Below are the code and all the weights of a small trained network. Each question names an input and a class and asks about switching units off, where a switched-off unit gives its printed mean instead of its output.

import numpy as np


def w(rows, s, z=0):
    codes = np.array(rows[::2]) - 128.0
    scale = np.full(codes.shape[1], s)
    scale[-1] = z or s
    return codes * scale


def f(y):
    return y / 2 * (1 + np.tanh(0.7978845608 * (y + 0.044715 * y**3)))


def log_softmax(a):
    a = a - a.max(-1, keepdims=True)
    return a - np.log(np.exp(a).sum(-1, keepdims=True))


def net(x, mask):
    res = np.array(x, float).reshape(1, 6) / 4 @ E
    y = f(res @ A[0][:, :-1].T + A[0][:, -1])
    res = res + np.where(mask, y, B[0][:, -1]) @ B[0][:, :-1]
    return log_softmax(res[-1] @ U[:, :-1].T + U[:, -1])


A, B = {}, {}
E = w([
[21,52,104,153,129,43],'x0',
[181,194,175,116,92,13],'x1',
[132,71,232,90,92,212],'x2',
[106,195,189,225,211,184],'x3',
[89,127,128,2,192,114],'x4',
[60,225,93,119,57,133],'x5',
],0.0089)
A[0] = w([
[109,73,134,201,151,118,156],'neuron 1',
[119,99,132,110,69,108,240],'neuron 2',
[82,106,102,195,192,115,136],'neuron 3',
[227,150,154,173,146,88,197],'neuron 4',
[105,130,67,83,134,121,123],'neuron 5',
[62,127,79,108,146,82,219],'neuron 6',
[141,172,110,74,246,104,207],'neuron 7',
[135,117,223,40,147,130,142],'neuron 8',
[51,140,128,176,75,107,253],'neuron 9',
[138,191,179,130,130,199,188],'neuron 10',
[157,146,95,171,56,169,215],'neuron 11',
],0.013,0.006)
B[0] = w([
[159,166,105,151,195,136,233],'neuron 1',
[170,162,102,56,146,126,222],'neuron 2',
[147,150,53,210,185,205,240],'neuron 3',
[180,162,152,168,59,72,255],'neuron 4',
[103,91,121,82,71,152,195],'neuron 5',
[99,149,39,113,68,147,254],'neuron 6',
[65,15,89,189,61,102,248],'neuron 7',
[87,102,153,90,224,47,227],'neuron 8',
[118,249,89,120,147,163,255],'neuron 9',
[81,60,234,175,136,152,235],'neuron 10',
[148,159,173,96,103,162,242],'neuron 11',
],0.011,0.01)
U = w([
[83,156,166,183,110,99,106],'0',
[113,104,112,61,203,59,149],'1',
[153,146,80,164,187,183,114],'2',
[104,68,79,113,92,147,149],'3',
[135,112,170,92,128,213,250],'4',
[120,181,72,65,103,143,47],'5',
[133,89,191,154,147,134,3],'6',
[247,142,134,126,75,86,178],'7',
],0.015,0.006)

Each question gives the input, the list of numbers given to net, and the class t.
The units are the neurons (one row each of A and B). Each row of codes is followed by its name. A weight is (code - 128) times the scale printed after its matrix; where a second scale follows, it is the last column's (A, B and U).
mask holds one flag per neuron, in row order. A switched-off neuron (its flag False) gives its mean, the last column of its row in B, instead of its output. The means were averaged over made-up inputs and are rounded, as every weight is.
A unit's drop is (log p(t) with every unit on - log p(t) with that unit switched off) / (log p(t) with every unit on - log p(t) with every unit switched off).
The circuit of an input: a set's keep is (log p(t) with only the set's units on - log p(t) with every unit switched off) / (log p(t) with every unit on - log p(t) with every unit switched off). Starting from all 11 units, units are removed one at a time, each time the one whose removal leaves the highest keep (on an exact tie, the one counted first), for as long as the keep stays at least 0.8.
circuit, biggest first: the units of the circuit, biggest drop first
unit that matters most: the unit with the biggest drop
k most important neurons: the k neurons with the biggest drops, biggest first
drop of u: that unit's drop, to one decimal
input [-2,3,1,-4,3,4], class 1: unit that matters most : neuron 8
input [6,-4,4,-8,-6,-6], class 2: circuit, biggest first : neuron 1; neuron 7
input [-6,-4,-8,1,0,-4], class 3: 3 most important neurons : neuron 7; neuron 9; neuron 1
input [2,3,-2,5,-2,5], class 2: 2 most important neurons : neuron 9; neuron 7
input [-2,-6,-7,-5,-8,2], class 5: circuit, biggest first : neuron 11; neuron 10
input [4,2,-1,7,6,-2], class 3: 2 most important neurons : neuron 7; neuron 9
input [1,0,5,8,-5,7], class 4: circuit, biggest first : neuron 11; neuron 4
input [1,1,6,4,-5,-8], class 6: circuit, biggest first : neuron 9; neuron 6
input [6,2,-3,8,5,7], class 2: 2 most important neurons : neuron 3; neuron 9
input [4,0,3,6,-2,8], class 2: 3 most important neurons : neuron 9; neuron 4; neuron 7
input [6,-4,-8,-1,7,5], class 3: 2 most important neurons : neuron 7; neuron 5
input [-7,6,3,1,-1,0], class 6: 2 most important neurons : neuron 10; neuron 8
input [-8,-5,0,0,-8,-5], class 7: 2 most important neurons : neuron 4; neuron 8
input [-1,8,-6,-2,7,-3], class 3: circuit, biggest first : neuron 7
input [-2,0,1,4,-5,0], class 0: 4 most important neurons : neuron 10; neuron 4; neuron 2; neuron 5
input [5,5,3,0,3,4], class 5: 2 most important neurons : neuron 9; neuron 6
input [-2,1,4,4,-6,-2], class 6: 2 most important neurons : neuron 10; neuron 6
input [-5,0,8,2,3,3], class 6: circuit, biggest first : neuron 10; neuron 8
input [-4,1,-5,2,7,-7], class 3: drop of neuron 9 : 0.0
input [-7,2,1,-3,3,-3], class 1: drop of neuron 8 : 1.0
input [-7,3,-1,-1,7,6], class 3: drop of neuron 7 : 0.6
input [6,4,2,5,6,5], class 5: circuit, biggest first : neuron 6
